Each row is followed by its tier, which names the range that a hidden value of the row falls in. A new part has a new value, new ranges and new names.
[-145  -58 -398    2  145  122  122  259 -156 -255  391 -129   -6 -121
    8   16    8 -150   28  145  -46  151 -429  165  309 -138  191  245
   62  158   35  -16   63 -138 -143  145  -83 -256   -9   54 -134  248
  149  243 -233   96  157  271  128]
murim
[   5   50  223  -38  -41 -184  -72   -5  -29  202   20 -116 -146   10
   41  -24  -45   10   90   14  102   67  254 -266  -59  198   16    2
  -26  -82  -85 -193  -21 -147   26  190  116  101  -54  115  162 -103
 -128 -118   32  -42 -135   60  129]
Bez
[-184  255 -211 -148   13  -25   35  101    2 -184  155  -50   -8  -59
  127   93   39 -168 -188  159 -132 -199  -42   73  164  -83   95  125
   15  -44 -136    1   -8   30   13   65  -42  -37  -16   27  -43  190
  -30  226   11 -154    1  142  -46]
fil
[ -84   19 -269   59  -63   55  281  331 -101  -35  404 -287 -104 -126
  164 -168 -204 -118   50   95 -230  -36 -245  -62  -21  208  323  235
  161  245  -94  115  -43  180 -129 -117  135 -212  -15  -36  -53  -58
  -68  154 -383  498 -416  272  -60]
muto
[  52 -143  126   55 -139  -73   -5  -31  -91  179   65  -77 -134   14
  168  -68 -139    1  144   28  138   28  283  -65   47  139  -32 -108
 -104   38 -146  -77   72  -73 -124  120    1   92 -142  -16  176  -82
    9 -158  139  137   25   48  171]
Zozuk
[-189  135 -131 -284 -178 -287    8  136   94  152  161  121  -76  -95
 -124  -52   23  -42  -39  -51   11 -239  159  -38  102  150  279  186
   70  -20  -27    5  -83  163  256  146  -74  142  -82   59 -123  -96
 -169   33  195 -177  -93  258   36]
piv
[-144   66  138 -201  -87 -155 -210   -8   44  141  177   45  -71   15
   -7   10   17  -67   38  -62   76 -122  262  -13  129  117   11   19
   82  -75  -46 -171   53  -61  181  188  -93  291 -168   28   85   10
 -141  -49  320 -381  142  168  255]
rodo
[  25 -149  222   80 -114  -28    1   53  -53  -23   66 -162   -9  145
  434 -136 -246 -119  -85  152   -9  138  188  -91  -27  273   98  -91
  -65   89 -386  -10  142  -56 -232  133   72  -56  -55 -126  219 -180
 -150 -177  116  266  -47  115   45]
piv
[ 100 -313  326  222    0  -66 -218  -15 -109  103   61 -291 -102  153
  149 -131 -247  148   86   59  192  467  -95 -152   18  167  -74    6
 -101   66   35  -85   88 -328  -81  266   81  -82   35  -52  127  -58
   34 -264  112  100  216  157  261]
piv
[ 213  -16   23  205  -41 -188  291  -39 -255  -64  -52 -286 -137   -3
  502   94 -216  -37  -93  458   48  135  278 -121  -96 -118 -218 -235
 -384  -36 -339   36   53 -251 -375  205  126 -239    4  -50  333   58
  149 -256   64  327   40   18    2]
Bez
[ -56  127  -40  187   43   45  -33  -99  -10  -41 -182 -154 -102  -96
   57   44  -42  164  -16  120   80   49  -63  -83   67  -71   57  152
 -150 -125   40  -57  -86  -93   46   81  126 -150  197  127 -116  200
   69  175 -130    6  -27  -13 -178]
gef
[ -36 -289 -190   48   51  192   51   51  -84 -199  209   -8   22  -86
  139  -52  133 -155  184   41  123  114 -117  304  381 -229   81   40
  -86  269 -160 -114  317  -61 -192  124 -218 -167  -70   22   28  163
  254   96   -1  258  314  114  107]
murim
[-298   76   32  -32   67  280 -257   87   66 -101  166  -80  -70   59
  -22  -44    6 -138  -27 -120  -28  -45 -288  -47  283  189  149  138
  225   95   46 -114   30   40   28  -38  -27  123 -165   99 -152   60
 -116  262  -13 -204   -2  108   35]
rodo
[-148  129   71 -153   65   37 -414   -8  206  -28 -304   37    5  149
 -293  -16   95  103 -146 -172  130   82 -358 -194  255  195  321  337
  -11 -105   82  -51 -203  -15  133   96   41  -38  157  186 -370  -41
 -101  321 -189 -111 -195  -99 -149]
fil
[  76  -15   95 -101   22 -265   25  198  -52  136  285 -291 -161  -47
   -7  -75  -20  -28  164   29   10  113  -54 -252  -48  118  121  143
   67  168  -18 -107  -13  -64   71  118   97  -39  -58   58  109 -151
  -73 -168 -117  236 -284  227  174]
murim
[ 190  -59   53  207 -117 -291  279 -112 -154   21  -87 -182  -95  -86
  413   25 -171   92  -35  422   91  165  370  -26 -154 -127 -134 -115
 -379 -106 -279    3   82 -233 -135  297  105 -231  166  -11  254   95
  106 -269  160  196  130  140  -35]
gef
[-235  191 -108 -184  -20 -178  109  211   58  -65  249  -41 -112  -60
 -101  -13   26 -148 -175  180  -97   29 -293 -141   73  175  216  228
  138   16   28   17 -100  -30  166  196   25  -42  -55  238 -217   11
 -193   74   76 -300  -89  448  -28]
muto
[-173   54  117 -413  -61 -113 -508   12  265   72 -258  229    0  241
 -380  -29  200  -19 -173 -306  216  -83 -192 -151  385  220  278  200
  -18  -15   27  -30 -130   98  171  140 -162  177  -89  141 -318 -221
 -110  166  159 -230  -69  -89   -2]
rodo
[  74 -244  168   91  -11   26 -260  -30   41  -15 -196 -117    5  186
   16 -132  -92  131  -25  -28  186  342 -258  -79  163  143  155  150
 -167   70  -55   10   12 -137 -107  162   27 -195  157    7 -118  -90
   63   10  -90  272   15  -22   -6]
Zozuk
[ -59   37 -149 -286   77  119  -21  361  -15 -169  326 -145  -57  111
   27  -11  -45 -351   -9   -8 -107  -93 -419 -141  323  285  371  130
  208  325 -240   60  -91  131 -287 -133  -39   12 -349   12 -141 -216
 -142  152 -285  383 -491   81  101]
gef
[ -68 -158    4   29  -50   14 -309  -90    0  105 -148   91   63   74
 -128  -83    2  173   32 -160  209  210   56  101  193   19   81  194
 -155 -176   75 -128   40 -206    7  283  -55  -74  229   15  -44  129
  130  204  -68  -76  298  -79  135]
fil
[ 108   37 -507  149  -32 -228  526  174 -240 -105  398 -275 -191 -373
  211  124 -267   88  133  507  -39  -53 -144  153   71 -256  130  153
 -124  110   -1  224 -150  -51   -7   71   20 -236   -8  -40 -155  288
  160  -99  -19  255  -33  450   47]
Zozuk
[ -48 -123 -234    3   76  115  151  168 -130 -179  276 -110  -71  -95
  114    0   49 -196  113  121   37   60 -206   97  294 -111  117   50
  -18  252 -126  -51  143  -47 -218   74 -103 -153 -154   65   -7   90
  145   77  -98  257   63  161   86]
murim
[  -2   88   20  -30   36  -46  -76 -171   79  -69   32   10  -84 -194
   95  180   17   75  198  190  179 -164  140  151  270 -145  113   70
  -28  -55 -112 -131  -14  -68  246   87 -108  215  -95   89 -164  246
  -65  -38  313 -283   95  179   65]
muto
[ 130  -23  197   60 -147 -384  -30 -111   -9  254  -54 -155 -167  -84
  118  -16 -155  246  119  117  186   14  360 -143  -98   21   -9   12
 -186  -79  -33  -45  -50  -81  225  206   73   74   60  -29   97  -49
  -39 -315  289    7    1  151   84]
piv
[ -63 -162  127  143  -18  -73 -102  -49   -6    4 -115  -73  -42   77
  -33 -117    4  110 -101   92  150  438 -195  -72   46   41  -21  139
 -179  -66   82  -79   85 -293   11  368   43 -250  235  178  -48   76
   96    2   45 -109  306  184   -6]
fil
[  47   14   -1   42   30 -195  131   92 -157   86  239 -236 -196 -117
   74   42  -93    3  146  195   68  122   41 -163   -5    9  -26   29
  -37   23    6 -106  -30 -212  -16  192   84  -28  -87   99  108   51
    9 -157    4   26  -36  232  193]
Bez
[ -78 -117  107  111  -56 -138 -201 -242  151  157 -309  132   24 -143
 -186 -125  211  330  146 -122  294  221  202   84   56 -135  146  294
 -211 -196  121 -262  131 -138  382  371   -9 -139  450  209 -102  165
   93  112   63 -170  312   61 -121]
murim
[ -97  -26  -49  107   -4   48  -68  -88   80  -80  -43  -16  -61 -136
   46    9  -44  138   84  100  153   -2  -92  103  240  -47  223  179
  -47   16   -2  -30   -6    4  191   91  -44   -9   59   78 -264  161
  -15   67  160  -91  114  187  -96]
piv
[ -66    9 -374  -18   24  -18  185  300 -174 -177  303 -188 -104  -20
   56   39 -224 -110 -124  252  -62   76 -461  -25  232   60  201  157
   -7  147    2  218 -166  -63 -231   69   -1 -210 -126  -13 -213   64
   61   93 -146  191  -74  268   80]
rodo
[ 190 -303 -229  -53   20  -65   -8  177  -66  -91   63  -95   27   35
  -52  -64  -86   54  121   57  164  261 -391   85  311   -6  348  255
 -164  227 -100  129  -58  -83 -215  125  -85 -299   71  -59 -220  -60
  184   34 -281  592 -115   62  107]
gef
[-165  -18  330  282 -135   16  -57  -59  -70  265   13 -238 -238   27
  171 -197 -158   68   13  -49   33  134  244 -315 -202  271 -184  -96
   -4  -43   78 -176  110  -81   22  125  208   46  -11  106  263  -80
  -75 -104  123  -93   71  107    0]
piv
[ -51  254   96  -18  -88 -117   48 -112   -6   46 -151  -16  -90  -35
  263   99  -73  -45 -102  192   20 -189  453 -146  -42   95    8  -85
 -138 -230 -294 -106  -53  -47  -40  121  109  101  -22   74  143   35
 -154    8  124 -126 -128  -37  -96]
gef
[-163   54  -34 -179   -9   -2  120  164  -34    6  443  -39 -111 -145
  129  -24  122 -317  187    9  -58 -196  204    9  139   64  106  -17
  205  188 -208 -229  201   70   10   48  -87  183 -313  102  180  -19
 -130   -5  101  -42  -69  254  176]
murim
[  47  121  253 -188  189 -136 -217   93  -13 -115  134 -282 -123  142
   88  140   30 -168  -47  143   53   96 -188 -285  160   58  -29  -15
   36   96 -131 -144  -29 -214  -42  128   28   89 -225   82   80  -62
 -117 -158   88  -93 -142   98  201]
murim
[ -97  -73 -137   82  -59   48   58  -92  -78  -69 -145  184   92  -57
  188    1   -9  -20  -37  125  143   94  334  173  157  -38  140   36
 -228 -204 -267 -137  131 -184 -180  323  -39 -147  167   54   66  175
   52  173    3  -16  288  -26  -33]
murim
[ -14 -188 -282  244  -75   40  267   -5 -131   -4  171  -69 -133 -271
   84  -47  -85  112  235  187  126   89  -50  214  167 -167   79  109
 -132  104   51   15   80  -62  -13  121  -57 -174   45   83 -115  243
  221   27   17  166  221  270   14]
muto
[-181  -85  178  165  -95  -19  -49  -61   54  -13   26  -93  -35  -10
  207 -171  -17   25  -93   77   18  171   73   19  -26   44   -7   65
  -47    8  -52 -111  235  -61  146  234   25 -108  157   63   82   68
  -36  -36  251 -158  304  274  -86]
piv
[-239  -17   89 -108    0  173 -372   71  203 -132  -51   21  116  162
    1 -156   23  -59 -152 -190  -10   30 -241   13  253  239  377  281
  125   69 -114  -53   60  121   82   40  -38  -28   98  -13 -204  -75
 -171  285  -61    2  -57   36 -110]
piv
[ -45  217  330  -25  -96 -159 -230 -158   79  121 -263  -79  -90  121
  193   39 -113   66 -168   59   70 -104  370 -264  -69  200  -24  -60
 -123 -237 -191  -99  -84  -52   78  126  139  163   22   19  119  -73
 -208  -65  215 -204 -116  -84  -67]
rodo
[-196   78 -199  -11  -75 -133  128  211   48  -33  272 -200 -108 -151
  -11 -152   12    0  -82   51 -142  -44 -282  -15   14  -24  200  299
   83  185  119   85   22  187  246   38   26 -201  116   51 -147   38
    5  101  -26   82  -69  389 -147]
piv
[ -56  -72  196 -134   51   -4 -187  148   91    4   22 -133  -67  141
  -81 -148  116 -129    7 -133   59  181 -261 -270  127  247  225  149
   68  209  -93 -132   55    6  -44   87   44  -75  -53  158  -31 -254
 -103   31 -162  229 -265   55  -12]
murim
[ -53  -20   75 -182  -78 -322  121  136  -35  186  332  -51 -178 -103
  -54  -58   88 -131  144   65   61   55  157 -148   -8  105   23   27
   61   88  -32 -175   89 -106  133  272  -29   99 -181  188  140 -103
  -92 -218  204 -139    7  370  235]
Bez
[-157  143 -179  156  -85    6  153  -77    3  -66 -134   11 -104 -164
  123   40 -101   97 -100  232   57  -85   43   18   96  -17  151  104
 -147 -132  -51   52  -93   17   64  111   59 -102  106  133 -206  187
  -15  141   95 -111   52  148 -250]
rodo
[-125   12   79 -224 -129 -352   58  149  -24  231  450  -64 -178  -88
  -86  -87  102 -140   96    4  -12   -4  165  -83  -37   75  -91   38
  123   72   71 -167  132  -82  234  269  -73  163 -183  140  190  -43
  -69 -194  298 -312  136  441  316]
fil
[ -41  218  112 -271   48 -340 -138  -51  152    5 -131   -1 -139  -35
 -179  137  259    5  -73   89  171  -64  -33 -198  161 -110   48  109
 -113  -48    5 -123  -79  -64  302  231  -53   74  -32  264 -136    0
  -53  -80  264 -317  -36  136  -50]
murim
[ -98   60  -20   56   79   26   -7   46   56 -219  -99 -136   -7   19
   87  -30   45  -30 -185  175   -8  195 -318  -84  107   -1  180  205
  -93   26  -99  -15   17  -81  -22  156   78 -297  197  156 -151   74
   -3  157 -128   74  -38  134 -230]
Bez
[-114  -20  146   48  -82  -20 -239 -204   30  123 -304  185   48   65
    1  -26  -12  129  -47  -43  218  155  358   -6   80  127   58   69
 -188 -354  -91 -217   31 -255    8  361   26   23  210  116   39  105
  -44  145   75 -287  267  -97   30]
gef
[-117  207  124   32  127    2    7  -73   14 -124   93 -137 -129 -144
  192  142   61  -86   55  237   41  -49  103  -85   98  -58    9    6
   46  -51 -133 -240   62 -142  138  131   47  108  -93  195   31  191
 -145  -22  187 -319   31  206  -11]
murim
[  38 -289 -240   85  -51  -17  104   -5  -71  -25   25   83   51 -162
   39  -89   52   82  211   39  204  168   85  272  230 -180  223  174
 -210   69 -114  -79  174  -91  -67  251 -125 -247  185   20  -40  140
  221   84  -86  311  242   93   40]
murim
[ -10    4  172  209  -81 -124 -252 -307    1  215 -266  -38 -116  -85
   37   42  -92  370  114   -6  288   20  386   -4   43 -115 -120   30
 -241 -279  129 -159  -19 -179  253  228   36  109  182   13   30  215
   87  -54  278 -285  324  -50   49]
piv
